In the rows, zero is written as 128.
Each row of numbers belongs to one of the objects below and depends on some of the facts about them. Some rows are named. Which object is each other row?

Some facts about the objects:
δ lusur <- bagek
δ sakek <- bagek,rodrok
δ ropim <- bebris,kebu,kluplin
δ drimere <- bebris,mutur
δ ludelar <- bebris
δ boklos <- belil
δ nurom <- belil,gego,plitram,rutivo
δ pidrol <- bigrir
δ graklobok <- bigrir
δ nasak <- bozi
δ klikivus <- bozi,kluplin
δ tugroruk <- bozi
δ gruflu <- bozi
δ mefle <- brogrun
δ dever <- brogrun,pugrem
δ vuni <- dremal
δ belin <- dremal,netem,rodrok,rubrek
δ botra <- fluras
δ zeston <- fluras,rutivo
δ zodrum <- fuviva
δ grezin <- fuviva
δ tronak <- fuviva,groskese
δ stevatir <- fuviva,groskese,roflek
δ kerol <- girel,kluplin
δ plastizem <- gotro
δ plobis <- grabesar,subres,sudon
δ rova <- graza
δ mipeki <- graza
δ vonos <- graza
δ stiren <- gruskile
δ doklen <- keskom
δ melu <- keskom,plitram,rodrok
δ fligek <- keskom,klotura
δ trugik <- klafa
δ skagris <- klafa,rokor,satus,skodum
δ naster <- klisor,stuklal
δ klebe <- klotura
δ sobras <- klotura,netem
δ dogresem <- kluplin,skodum
δ drezal <- kluplin,skodum
δ numi <- kopasor,rosufon,truskabrem
δ gratiflun <- kudro,vefle
δ sesta <- kudro
δ zore <- lifi
δ vastir <- lifi,skotrem
δ mafluk <- lovik,stisken
δ fudrima <- lovik
δ belo <- lovik
δ biflo <- lufo
δ drebrul <- lufo,skaban,skodum
δ dovun <- miflos,roflek
δ zetros <- miflos,rodrok,sesom
δ riris <- moklen
δ nivi <- moklen
δ vubuklu <- moklen
δ stuguk <- mutur
δ tiflen <- mutur
δ fugil <- mutur,plitram
δ sapa <- netem,rutivo
δ tuga <- rokor
δ dedrem <- rokor
δ fluplel <- rokor
δ flopel <- rosufon
δ klifa <- rubrek,subres
δ zosek <- rutivo
δ gobrol <- satus,travol
δ studen <- satus,stisken
δ nudras <- stisken
δ pladu <- stisken,vefle
δ skebropluk <- stuklik
δ kaligre <- sudon
δ ririk <- travol
δ skezis <- truskabrem
δ vunotrek <- tuplon
δ brifus <- tuplon
δ fepom <- tuplon
δ depleklal <- vemalor
δ gragrik <- vidor
δ kipi <- zimen
[bagek,bebris,belin,biflo,botra,bozi,bredir,brifus,dastu,dogresem,doklen,fluplel,fluras,gego,grabesar,gruflu,kene,klafa,klikivus,kliplan,klisor,kluplin,lovik,lufo,mobogi,modrer,naster,numi,peflezin,plarin,plodrom,riris,rutivo,saplin,seke,sevubis,skagris,skezis,skotrem,studen,stuguk,sudon,suzel,tiflen,vakil,vastir,vefle,vonos,vuni,zore,zosek] Ω 406
[beklo,belil,bigrir,brega,brogrun,dedrem,dever,dovun,drebrul,dremal,drezal,drimere,drudro,fligek,flimote,fudrima,fuviva,girel,gotro,grakil,gratiflun,graza,greplido,grezin,grumol,gruskile,kaligre,kamiplik,kebu,kedegak,kerol,keskom,klebe,klifa,klotura,kudro,lifi,lusur,mefle,mego,melu,mipeki,moklen,mutur,nasak,nivi,nogun,nudras,nuklur,nurom,pidrol,pladu,plastizem,pugrem,replaflun,rodrok,rokor,ropim,rosufon,rova,rubrek,rusto,sakek,sapa,sesom,sesta,skaban,skodum,sobras,stegrakam,stevatir,stiren,stisken,stuklik,subres,taflur,tronak,trugik,tuga,tugroruk,vemalor,vidor,vubuklu,vunotrek,zeston,zetros,zimen,zodrum,zopu] Ω 110
{bagek,belin,belo,bozi,brogrun,dedrem,dever,dremal,drimere,kebu,klikivus,kliplan,lufo,lusur,modrer,nogun,plukek,replaflun,rova,saplin,seke,stegrakam,stisken,subres,tronak,truskabrem,vastir,zosek} φ 921
{bebris,boklos,brifus,dastu,depleklal,dodrubrim,fepom,flopel,fuviva,gragrik,graklobok,groskese,klafa,klisor,kopasor,lovik,mefle,mobogi,nudras,nuklur,numi,nurom,plitram,plobis,pugrem,rokor,ropim,rosufon,rubrek,ruruk,rusto,skebropluk,skezis,stevatir,studen,tuga,tugroruk,tuplon,zopu} φ 73
{beklo,belil,beplidra,biflo,bigrir,bredir,doklen,fluras,gego,girel,grakil,kamiplik,kerol,keskom,kipi,klebe,kluplin,kudro,lifi,ludelar,mafluk,melu,moklen,mutur,naster,pidrol,pladu,plarin,plastizem,plodrom,ririk,riris,rodrok,rutivo,sakek,sapa,satus,sevubis,skaban,skagris,suzel,taflur,trugik,vakil,vidor,vonos,vubuklu,vuni,zimen} φ 264
{botra,drudro,fluplel,fudrima,gobrol,gotro,gratiflun,gruflu,klifa,klotura,mego,mipeki,peflezin,sesom,skodum,skotrem,stuguk,stuklal,sudon,vemalor,vunotrek,zeston,zetros,zore} φ 548
{brega,dogresem,doti,dovun,drebrul,drezal,flaginom,fligek,flimote,fugil,furin,grabesar,graza,greplido,grezin,grumol,gruskile,kaligre,kedegak,kene,miflos,nasak,netem,nivi,roflek,sesta,sobras,stiren,stuklik,tiflen,travol,tufis,vefle,zodrum} φ 65
σ ririk <- bagek,dodrubrim,fepom,fluras,gobrol,gragrik,kene,nogun,plodrom
σ flaginom <- bebris,drebrul,naster,skebropluk,zopu
σ beplidra <- beklo,bozi,kamiplik,kliplan,nasak,vunotrek
σ stuklal <- belil,brifus,nurom,plarin,sapa,zeston,zodrum
σ plukek <- belin,grakil,kedegak,mobogi,rubrek,tugroruk
σ furin <- beplidra,dastu,gruskile,miflos,skodum,skotrem,vidor
σ gobrol <- biflo,mipeki,subres
σ ruruk <- bigrir,brogrun,skagris,stegrakam,trugik,vefle
σ fugil <- boklos,dovun,girel,netem,rodrok
σ truskabrem <- botra,brega,depleklal,doti,lovik,modrer,pidrol,plukek,satus,skezis,zimen
σ kopasor <- bredir,dever,gratiflun,mutur,tuga,vakil
σ graklobok <- dedrem,mafluk,seke,sesom,travol,tufis,zosek
σ roflek <- dogresem,gruflu,klebe,kudro,pladu,rokor,sesta
σ tufis <- doklen,drudro,fuviva,kaligre,kluplin,lufo,pugrem,zetros
σ flopel <- dremal,rosufon,rusto,stuguk,sudon
σ fepom <- drezal,gego,grezin,klisor
σ groskese <- drimere,kerol,ludelar,roflek,taflur
σ kipi <- fligek,kebu,nudras,plastizem
σ travol <- flimote,vemalor
σ tuplon <- fluplel,grabesar,kipi,nuklur,peflezin,plitram,ruruk,stuklal
σ gragrik <- fudrima,stevatir
σ plobis <- gotro,klikivus,mego,riris,tiflen,vubuklu
σ miflos <- graza,vuni
σ mafluk <- greplido,moklen,skaban,stuklik,tronak
σ satus <- grumol,melu,sakek,vonos
σ doti <- keskom,studen,suzel
σ belo <- klafa,plobis
σ skebropluk <- klifa,klotura,mefle,ropim,sevubis
σ depleklal <- lifi,lusur,zore
σ ludelar <- nivi,rova,sobras
σ boklos <- numi,stisken,vastir
σ plitram <- replaflun,rutivo,stiren
σ netem <- saplin
belin Π: peflezin,rusto,lufo,sesta,kebu,grumol,fepom
belo Π: rova,klebe,beplidra,zeston,riris,kedegak,tiflen,brifus,fligek
brega Π: sesta,vubuklu,mipeki
dastu Π: rova,sapa,truskabrem
doklen Π: kedegak,doti
drebrul Π: stuguk,gragrik,lovik,vemalor,skebropluk
fluras Π: klotura,brogrun
gego Π: klebe,pladu,rusto,pugrem
girel Π: flaginom,taflur,dodrubrim,nurom,rokor,sudon
gotro Π: skodum,tronak,kaligre
graklobok Π: dogresem
graza Π: zodrum,skaban,klifa
grezin Π: stuklal,greplido,bozi,fligek
gruflu Π: plodrom,mego
kene Π: kedegak,bigrir,sudon,ludelar
kluplin Π: dovun,saplin,sesta,skaban,greplido,plitram
kopasor Π: dogresem,moklen,bigrir,klifa
nogun Π: peflezin,tronak,klikivus,mego,klotura,fligek
nuklur Π: zopu,gruskile,klafa,greplido
numi Π: tufis,plukek,bagek
pidrol Π: dodrubrim,lifi
plarin Π: naster,rodrok,flaginom,vubuklu,dedrem,klotura,fepom,melu
sakek Π: ropim,suzel,grumol,dever
seke Π: ruruk,tiflen,mutur
sevubis Π: greplido,vefle,grabesar
skotrem Π: sesom,pugrem,gratiflun,kebu,grumol
stegrakam Π: lifi
stiren Π: lufo,plukek,ludelar
travol Π: riris,brogrun,ludelar
trugik Π: skezis
vastir Π: kliplan,tiflen,studen
vuni Π: modrer,fudrima,kedegak,moklen,skagris
vunotrek Π: lusur,tuga,klisor,stuklal,botra,keskom,fluplel,ludelar
zosek Π: sapa,taflur,tiflen,skaban,vefle

Some rows with their names:
dremal: [126 128 126 139 145 138 146 145 112 131 139 145 132 136 116 119 120 122
 113 128 143 119 117 146 129 123 127 133 142 133 128 143]
flopel: [136 133 118 127 107 137 114 117 117 135 140 121 134 122 107 102 126 147
 118 131 124 125 143 142 140 132 117 132 148 117 128 120]
lifi: [148 110 136 125 135 125 135 133 134 132 138 143 129 132 112 121 134 123
 112 134 122 121 138 139 128 117 115 130 131 134 131 146]
vastir: [114 135 141 135 118 139 141 149 122 128 127 142 127 135 124 118 122 133
 127 125 153 131 116 142 134 111 117 148 129 129 130 123]
flimote: [133 126 126 130 130 137 133 132 126 128 136 135 135 136 122 116 130 130
 116 128 128 117 132 145 134 111 114 132 138 128 134 133]
gego: [137 138 129 118 126 137 128 159 118 138 134 149 142 134 103 136 134 133
 125 135 138 126 130 131 117 115 127 144 117 122 134 129]
nurom: [114 159  88 131 127 147  90 140 105 111 147 122 149 144 120 138 119 152
 140 129 104 110 125 125 113 127 137 115 149 129 135 136]
pugrem: [139 126 108 127 132 130 123 130 135 131 137 129 135 137 112 114 141 127
 127 138 120 122 132 143 124 128 120 117 142 129 128 155]
dastu: [121 131 125 118 109 142 125 133 127 131 128 132 140 133 120 114 144 147
 131 131 143 128 137 135 134 115 119 134 138 112 133 132]
melu: [144 114 131 128 137 129 135 132 142 135 131 139 128 129 112 127 134 125
 109 130 116 112 138 135 131 111 122 134 131 134 124 142]
plarin: [ 93 151 129 121 107 148 113 142  97 116 141 128 142 139 128 136 107 162
 140 116 128 129 129 129 119 108 124 120 148 120 137 122]
vubuklu: [132 128 123 131 134 132 128 126 134 134 136 132 131 136 115 124 123 126
 119 129 115 117 130 146 124 107 116 122 136 131 125 140]
brega: [138 118 138 122 124 137 143 132 129 123 134 143 136 134 124 117 140 131
 112 132 139 113 139 141 141 107 111 145 131 124 137 135]
gragrik: [146 126  94 186 123 122  98 120 166 163 125  92  72 105  74 122 105 108
 116 118  50 103 120 124 140 139 136  78 153 160  95 161]
greplido: [133 125 123 136 132 132 128 132 131 129 134 131 128 134 122 121 127 127
 114 125 116 118 129 141 133 114 118 126 139 137 128 136]
bozi: [120 130 133 147 129 131 132 154 131 137 130 138 114 130 116 123 115 125
 123 122 134 135 108 140 129 123 125 134 132 145 121 135]
zeston: [109 148 115 132 126 139 108 136 105 117 148 123 139 143 121 144  99 147
 130 117 102 117 125 135 113 111 125 109 150 136 134 133]
fligek: [120 150 100 143 135 138 120 129 115 138 139 123 135 141 112 119 114 126
 127 127 120 124 116 158 117 110 119 109 145 126 128 132]
doti: [147 117 136 135 115 129 130 127 130 142 135 128 117 116 111 111 122 134
 101 123 118 120 141 137 151 129 118 144 138 135 122 120]
dovun: [128 130 119 136 135 130 133 133 131 133 133 131 129 136 119 122 126 126
 118 127 120 114 126 146 129 113 118 123 140 134 124 144]

Which object is each row?
No name comes twice in this set of rows, the named rows included.
[128 116 194 187  12 224 163 158  73 108 126 128  72 102  26 118 162  69
 141 138 188  22 151 125 180  31  77  82 116  35 232 194] | skezis
[126 134 137 139 113 142 133 131 105 132 139 132 127 125 114 105 109 138
 109 123 143 125 128 149 147 126 116 154 139 126 130 108] | belo
[128 152  99 132 112 140 105 122  94 138 148 115 141 129  99 102 114 145
 126 131 124 135 132 154 126 138 120 112 155 112 130 121] | tuplon
[123 150 173 189  26 231 170 141  32 115 146 125  95 124  13 107 138  53
 142 142 207  24 137 178 148   6  60  67 114   8 249 181] | trugik
[137 130 126 120 103 141 120 118 110 132 142 128 140 121 111 100 132 151
 116 132 136 123 149 142 148 128 117 141 146 110 134 117] | graklobok
[118 153 110 131 126 146 125 129 101 130 144 129 144 146 119 115 119 132
 127 130 138 126 123 164 118 104 111 118 145 117 139 125] | stiren
[140 110 120 119 139 133 142 131 127 130 134 142 142 129 112 113 150 132
 115 139 135 112 142 137 135 129 127 127 148 120 129 160] | rubrek
[141 129 123 120 103 134 114 123 103 133 149 127 139 125 107  98 128 146
 121 136 135 136 145 145 138 138 113 132 144 113 139 121] | kopasor
[119 156 108 127 131 143 104 149  90 114 154 132 151 147 115 146 105 144
 133 129 113 118 126 129 105 121 132 119 142 130 140 133] | belil
[139 160  88 139 124 139  99 132  96 148 145 120 140 129  88 112 114 139
 124 135 112 130 128 149 119 144 133 117 147 117 123 121] | plitram
[125 121 145 144 126 131 140 149 146 136 120 140 110 126 123 123 126 125
 117 121 134 126 118 131 142 118 125 147 127 145 117 130] | modrer
[120 131 126 117 106 139 123 133 130 129 131 130 138 135 121 110 144 143
 137 133 141 134 136 136 130 116 115 131 137 115 136 134] | numi
[128 129 140 117 118 136 134 148 118 135 133 145 136 133 111 125 131 138
 125 131 143 135 133 137 122 113 120 135 128 119 132 133] | fluras
[126 151 117 133 113 137 114 117  98 145 144 118 135 129  98 110 100 143
 120 123 122 132 130 161 123 118 117 119 147 112 127 108] | kipi

Now the same objects, written a new way:
Known rows:
stegrakam: [164  98 126  89 148  82 107 184  95 134  69 130 150 106 140  98 149 108
 157 133 106 161 161 109 164 146 145 119 122 127 122 123 127  97 132 182
 136 127]
trugik: [159 102 122  87 149  84 128 190 105 137  83 132 152 123 127  87 141 111
 154 131 106 153 169 110 154 132 154 112 110 126 108 131 125 108 133 179
 149 109]
bredir: [137 131 129 122 118 147 108 115 125 143 133 156 157 109 131 130 134 122
 130 120 138 101 124 124  99 108 121 140 119  93 130 105 139 143 131 143
 129 124]
belo: [161 130 157 112 156 116  99 182 125  97  87 118 136 135 146 134 143 113
 159 117 115 152 146  92 135 145 152 127 127 105 119  86 129 115 123 138
 130  79]
furin: [130 149 136 122 137 135 119 115 110 111 141 141 139 138 117 132 139 138
 109 133 122 109 120 142 109 100 125 112 114 120 123 122 133 141 144 126
 131 106]
ririk: [133 146 134 117 128 143 110 133 110 111 149 140 138 118 118 130 131 134
 127 119 123 108 123 137 117 101 131 131 123 117 130 100 122 144 136 126
 137 124]
nivi: [130 153 140 115 130 121 129 107 116 140 133 149 138 134 126 144 128 140
 115 138 129 112 140 152 116 101 134 111 123 123 132 130 143 127 140 120
 133 113]
nurom: [137 140  78 104 103 120 127 109 108 141  82 140 146 184 101 109 113 139
 113 116 112 116 100 143 129 118 139 103 145 110 141 177 166 106 146 151
 129 143]
zodrum: [127 138  78  96 100 127 142 130 126 155 105 142 146 180  88 113 129 138
 110 110 109 108 126 153 133 111 127 116 122 116 126 163 137 123 144 156
 138 136]
kipi: [142 123 101  96 119 123 131 152  98 114 122 132 153 130  97  93 129 128
 120 112 113 120 124 137 127  97 119 125 114 122 131 128 119 136 140 169
 137 166]
skebropluk: [141 150 129 124 140 132 116 105 107  91 120 145 136 142 132 133 130 146
 106 140 126  99 103 137 103 107 131 101 130 126 141 129 148 131 136 124
 120 109]
lufo: [138 145 133 130 122 143 103 143 107 115 130 136 134 126 110 164 131 137
 129 107 108 104 121 132 134 111 138 122 154 105 143  94 150 134 130 108
 141 131]
riris: [143 152 139 125 127 138 117 133 101 131 134 133 137 122 116 155 138 129
 123 116 127 124 135 136 123 104 132 122 125 101 128 105 147 135 128 120
 140 149]
peflezin: [151 125 107  97 110  86 127 136 102 134 119 125 150 134 108 127 142 138
 106 124 112 129 122 154 133  92 114 112 119 126 142 134 111 115 146 168
 134 170]
dedrem: [125 145 142 124 121 141 115 132 117 122 144 150 127 112 135 133 110 133
 148 124 119 105 135 129 121 113 140 141 141 127 154 100 142 129 128 122
 127 122]
stisken: [131 132 135 120 116 142 120 132 116 130 132 158 132 112 122 139 119 131
 138 108 116 102 138 134 130 118 132 133 151 136 144 102 139 122 132 129
 127 127]
tufis: [133 150 140 124 134 148 123 117 114 108 142 139 136 143 117 138 136 137
 110 133 126 106 117 147 109  99 130 112 124 114 123 113 129 141 140 113
 132 103]
girel: [151 117 152 109 145 110 107 170 135 136  96 126 139 136 138 141 141 113
 161 126 103 142 168 112 144 142 155 121 127 111 116 100 130 113 129 132
 144  64]
gratiflun: [122 152 132 118 118 139 118 124 109 137 130 158 137 123 122 137 126 132
 126 125 131 107 142 141 126 113 142 127 130 121 129 122 151 140 134 122
 135 128]
sudon: [147 118 136 123 117 166 124 104 137 139 125 159 155 121 132 126 134 121
 132 110 132 108 117 112  74  98 106 134 116  95 130 110 143 138 140 151
 125 105]

Rows to name:
No name comes twice in this set of rows, the named rows included.
[139 131 169 111 157 128 111 140 158 119 106 137 123 157 154 117 135 127
 158 148 116 133 162 126 127 145 153 116 118 134 115 111 116 117 133 120
 116   6] | brega
[141 157 130 123 123 114 103 141  98 118 149 130 139 119 121 153 126 141
 127 123 112 109 125 140 140 109 147 128 143 112 156 105 141 134 127 113
 139 155] | klikivus
[138 127 104  95 139  78 118 135  69 129 121 147 159 118  94 106 159 138
 101 149 110 107 126 165 151 105 126  92 113 137 123 151 122 128 143 158
 144 154] | vefle
[132 124 103  97 115 116 140 145  99 137 120 142 150 122  98  97 119 128
 132 111 119 122 145 143 132 101 126 124 123 136 130 141 132 127 140 165
 142 161] | plastizem
[146 144 140 127 132 153 138 143 106  96 132 124 129 122 115 149 126 120
 137  97 112 135 135 115  89  79 124 114 124 100 124 106 147 141 135 119
 143 132] | ludelar
[154 159 164 135 130 123 137 113 125 131 130 128 116 129 141 192 132 138
 114 121 126 126 160 147  99  81 110  94 135 111 134 112 145 117 146 100
 138 112] | kedegak
[160 117 107  87 150  61  99 152 101 142  47 144 153 160 130  98 150 133
 125 153 103 137 138 133 178 166 160  95 133 134 117 163 146  89 130 167
 131  86] | nuklur
[128 124  91  98 125 120 131 130  97 137 115 143 158 143  94  91 147 134
 109 128 108 110 120 152 129 100 118 107 114 130 123 154 128 128 143 166
 140 136] | grabesar
[113 144 134 116 138 123  97 112 109 155 138 168 144 117 129 121 138 145
 117 160 133  88 137 158 140 129 148 119 126 130 121 131 141 137 130 117
 135  89] | greplido

The same objects again, as new rows of numbers:
Some objects and their rows:
drebrul: [129 126 141 144 117 134 149 132 116 136 107 176 110 134 126  44 132 145
 115 118 112 129 128 152 151 132 149 115 106]
drudro: [127 158 138 129 130 140 118 131 128 123 128 171 130 133 135 124 123 134
 114 122 102 129 136 155 112 126 132 137 121]
lovik: [125 144 108 129 104 126 145 130 141 138 113 159 108 132 115 119 127 109
 115 131 124 112 157 214 153 125 139 145 129]
brifus: [131 112 142 128 117 155 118 130 123 162  88  63 135 120 132 132 131 126
 145 128 135 118 129  64 133 127 128 131 135]
belo: [132 104 144 119 135 142 163 126 122  76 136 116 139 131 128  85 128 158
 120 114 126 150 141  78 122 144 144  82 105]
replaflun: [134 112 146 148 117 132 112 139 115 152 113 140 124 129 129 131 116 138
 132 121 123 128 104 110 148 116 134 133 126]
drezal: [131 142 114 133 111 139 131 133 122 126 116 165 114 130 131  91 141 130
 123 122 125 118 135 120 137 132 134 139 115]
travol: [127  97 135 114 131 138 172 129 134  69 128 127 140 130 126 103 129 138
 124 115 133 139 149  64 120 142 150 103 106]
flimote: [125 138 137 122 126 142 139 131 132 137 108 156 121 130 134  81 132 120
 119 123 114 119 140 115 128 133 143 139 114]
modrer: [130 146 113  99 110 133 149 124 132 109 137 131 128 131 124 162 125 126
 134 128 126 123 157 158 134 131 131 128 139]
mefle: [130 133 129 143 120 153 139 136 127 157 109 145 121 131 130  79 138 120
 112 130 129 122 146 158 143 133 140 147 115]
dastu: [135 124 138 124 118 148 161 123 132 129  93  92 123 129 127  68 133 143
 126 123 131 133 149 119 131 142 142 104 120]
kebu: [137 114 139 124 113 140 113 138 125 137 116 100 137 126 132 185 118 125
 147 118 139 125 106  73 136 119 127 148 138]
roflek: [123 103 133 135 130 134 138 134 133 105 127 165 129 130 120 107 128 119
 118 121 125 122 142 122 139 128 149 140 108]
nuklur: [139  91 153 142 113 142 139 133 116 147  83  90 120 129 127  77 129 150
 136 111 139 136 106  81 159 133 141 112 116]
plukek: [120 126 110 109 134 132 141 133 138  89 158 141 144 128 125 166 130 115
 117 122 130 124 157 119 127 130 132 138 124]
zimen: [125 145 129 112 116 130 133 130 133 114 122 166 124 133 129 125 123 128
 119 118 110 127 146 186 130 130 136 137 120]
satus: [119 120 118 120 128 126 135 131 140  78 149 183 131 134 124 130 123 123
 110 117 120 130 150 168 128 131 140 126 112]
belin: [134 143 133 102 123 140 171 116 126 105 128 118 127 131 132  83 127 153
 125 120 122 142 160 123 114 142 143  91 121]
boklos: [121 105 134 140 126 137 137 137 132 116 124 143 128 130 118  96 133 119
 110 125 132 122 147 132 151 133 142 132 111]

Name these rows:
No name comes twice in this set of rows, the named rows included.
[126 148 113 107 118 144 162 126 140 122 118 108 125 128 126 111 135 113
 123 131 129 117 174 145 132 136 135 134 133] | studen
[119 116 109 104 130 131 159 133 139  79 145 139 141 127 122 130 133 112
 120 121 135 121 167  96 127 137 139 129 119] | doti
[138 120 125 126 129 160 123 141 124 152 112  82 139 122 140 144 135 119
 154 127 140 117 118  20 127 129 123 150 128] | fligek
[132 139 120 114 119 149 151 136 137 121 104 111 130 129 135 136 143 108
 130 125 142 121 153 112 124 136 137 161 126] | pugrem
[137 105 147 131 122 157 120 138 128 153 106  68 134 125 129 113 124 120
 138 125 139 118 111  77 149 130 130 144 132] | nurom
[122 149 122 130 115 127 150 129 142 139 110 145 111 127 122 105 136 114
 109 137 122 113 169 161 149 126 131 139 132] | skezis
[115 113 117 122 125 132 139 132 134  85 129 160 126 129 116  96 136 117
 102 123 131 121 168 173 147 138 138 122 107] | depleklal
[132 100 142 135 134 142 112 140 128 122 138 112 154 127 136 211 118 127
 139 121 136 135 114  47 118 118 133 144 124] | stuklal
[130 138 126 121 127 131 140 131 135 115 112 127 120 127 131 129 129 122
 126 123 126 118 139  67 123 130 132 144 123] | gruskile

